Below are the code and all the weights of a small trained network. Each question names an input and a class and asks about switching units off, where a switched-off unit gives its printed mean instead of its output.

import numpy as np


def w(rows, s, z=0):
    codes = np.array(rows[::2]) - 128.0
    scale = np.full(codes.shape[1], s)
    scale[-1] = z or s
    return codes * scale


def norm(h):
    return h / np.sqrt((h * h).mean(-1, keepdims=True) + 1e-5)


def f(y):
    return y / 2 * (1 + np.tanh(0.7978845608 * (y + 0.044715 * y**3)))


def log_softmax(a):
    a = a - a.max(-1, keepdims=True)
    return a - np.log(np.exp(a).sum(-1, keepdims=True))


def net(x, mask):
    res = np.array(x, float).reshape(1, 8) / 4 @ E
    u = 0
    for l in range(4):
        y = f(norm(res) @ A[l][:, :-1].T + A[l][:, -1])
        res = res + np.where(mask[u : u + 3], y, B[l][:, -1]) @ B[l][:, :-1]
        u += 3
    return log_softmax(norm(res)[-1] @ U[:, :-1].T + U[:, -1])


A, B = {}, {}
E = w([
[142,112,158,101,119,185,114,133],'x0',
[129,103,126,105,102,172,64,137],'x1',
[106,69,134,143,89,114,122,121],'x2',
[200,129,105,137,1,128,141,66],'x3',
[100,118,172,149,170,103,187,130],'x4',
[179,167,145,102,149,163,144,144],'x5',
[130,112,212,101,193,219,117,185],'x6',
[122,68,175,144,71,140,152,81],'x7',
],0.0024)
A[0] = w([
[165,182,96,120,161,73,99,182,71],'L0N1',
[168,74,105,183,86,102,130,64,143],'L0N2',
[58,21,254,142,127,148,134,154,3],'L0N3',
],0.0036,0.002)
B[0] = w([
[81,32,146,71,201,184,174,88,150],'L0N1',
[137,250,203,204,185,77,115,102,234],'L0N2',
[40,18,190,251,149,218,123,71,247],'L0N3',
],0.0026,0.0012)
A[1] = w([
[87,148,170,152,238,106,167,221,132],'L1N1',
[186,142,98,67,66,225,68,107,53],'L1N2',
[4,110,4,148,203,34,78,146,2],'L1N3',
],0.0031,0.0019)
B[1] = w([
[215,219,132,71,157,158,169,141,249],'L1N1',
[114,53,148,114,84,107,68,243,170],'L1N2',
[59,135,30,54,115,33,4,128,191],'L1N3',
],0.0037,0.0018)
A[2] = w([
[155,148,66,217,4,38,231,17,11],'L2N1',
[197,82,93,81,32,216,54,219,6],'L2N2',
[72,77,140,145,200,184,113,154,103],'L2N3',
],0.0045,0.0023)
B[2] = w([
[195,252,177,215,42,2,205,5,254],'L2N1',
[159,130,135,67,38,139,18,156,205],'L2N2',
[98,96,159,177,56,88,199,50,179],'L2N3',
],0.0049,0.0034)
A[3] = w([
[25,171,3,120,186,39,42,123,1],'L3N1',
[116,14,35,149,36,70,95,89,52],'L3N2',
[20,16,229,240,141,200,152,77,90],'L3N3',
],0.0047,0.0026)
B[3] = w([
[43,2,18,103,203,60,39,32,190],'L3N1',
[148,142,204,70,205,185,177,156,159],'L3N2',
[45,24,121,204,88,184,186,183,252],'L3N3',
],0.0056,0.0037)
U = w([
[16,2,234,218,75,226,227,185,242],'0',
[208,244,212,217,24,19,216,20,212],'1',
[214,136,227,37,28,225,32,222,173],'2',
[28,27,23,55,237,30,37,28,22],'3',
[223,244,214,43,241,219,234,218,6],'4',
],0.0052,0.0021)

Each question gives the input, the list of numbers given to net, and the class t.
The units are the neurons (one row each of A and B). Each row of codes is followed by its name. A weight is (code - 128) times the scale printed after its matrix; where a second scale follows, it is the last column's (A, B and U).
mask holds one flag per neuron, layer by layer. A switched-off neuron (its flag False) gives its mean, the last column of its row in B, instead of its output. The means were averaged over made-up inputs and are rounded, as every weight is.
A unit's drop is (log p(t) with every unit on - log p(t) with that unit switched off) / (log p(t) with every unit on - log p(t) with every unit switched off).
The circuit of an input: a set's keep is (log p(t) with only the set's units on - log p(t) with every unit switched off) / (log p(t) with every unit on - log p(t) with every unit switched off). Starting from all 12 units, units are removed one at a time, each time the one whose removal leaves the highest keep (on an exact tie, the one counted first), for as long as the keep stays at least 0.8.
units of the circuit, in order: the units of the circuit, biggest drop first
top k neurons: the k neurons with the biggest drops, biggest first
k most important neurons of layer l: the k neurons of layer l with the biggest drops, biggest first
drop when u is switched off: that unit's drop, to one decimal
input [0,2,-5,-4,8,-7,7,-7], class 4: top 2 neurons : [L1N1, L3N1]
input [6,3,3,-6,1,8,-3,-4], class 4: top neuron : [L3N1]
input [-3,-1,-3,-4,8,-6,2,-4], class 3: top 2 neurons : [L1N3, L3N1]
input [-3,2,-3,-1,6,-6,-1,2], class 3: top 4 neurons : [L1N3, L3N1, L2N3, L2N1]
input [-3,-2,1,2,-6,-8,5,-2], class 3: units of the circuit, in order : [L3N1, L1N3]
input [-1,-8,8,-3,4,5,0,-4], class 4: units of the circuit, in order : [L1N1, L2N1]
input [8,5,4,3,2,3,-3,5], class 2: top 2 neurons : [L1N2, L2N2]
input [-3,2,0,-6,6,2,-7,4], class 3: units of the circuit, in order : [L1N3, L3N1]
input [7,-4,-3,2,-1,6,-3,-7], class 2: 2 most important neurons of layer 2 : [L2N1, L2N2]
input [-7,8,-4,7,3,7,2,1], class 2: drop when L1N2 is switched off : 0.3
input [-7,4,-5,-3,5,1,2,-2], class 4: drop when L1N1 is switched off : 2.7
input [6,-6,1,5,-2,2,7,-6], class 2: drop when L2N2 is switched off : 0.2
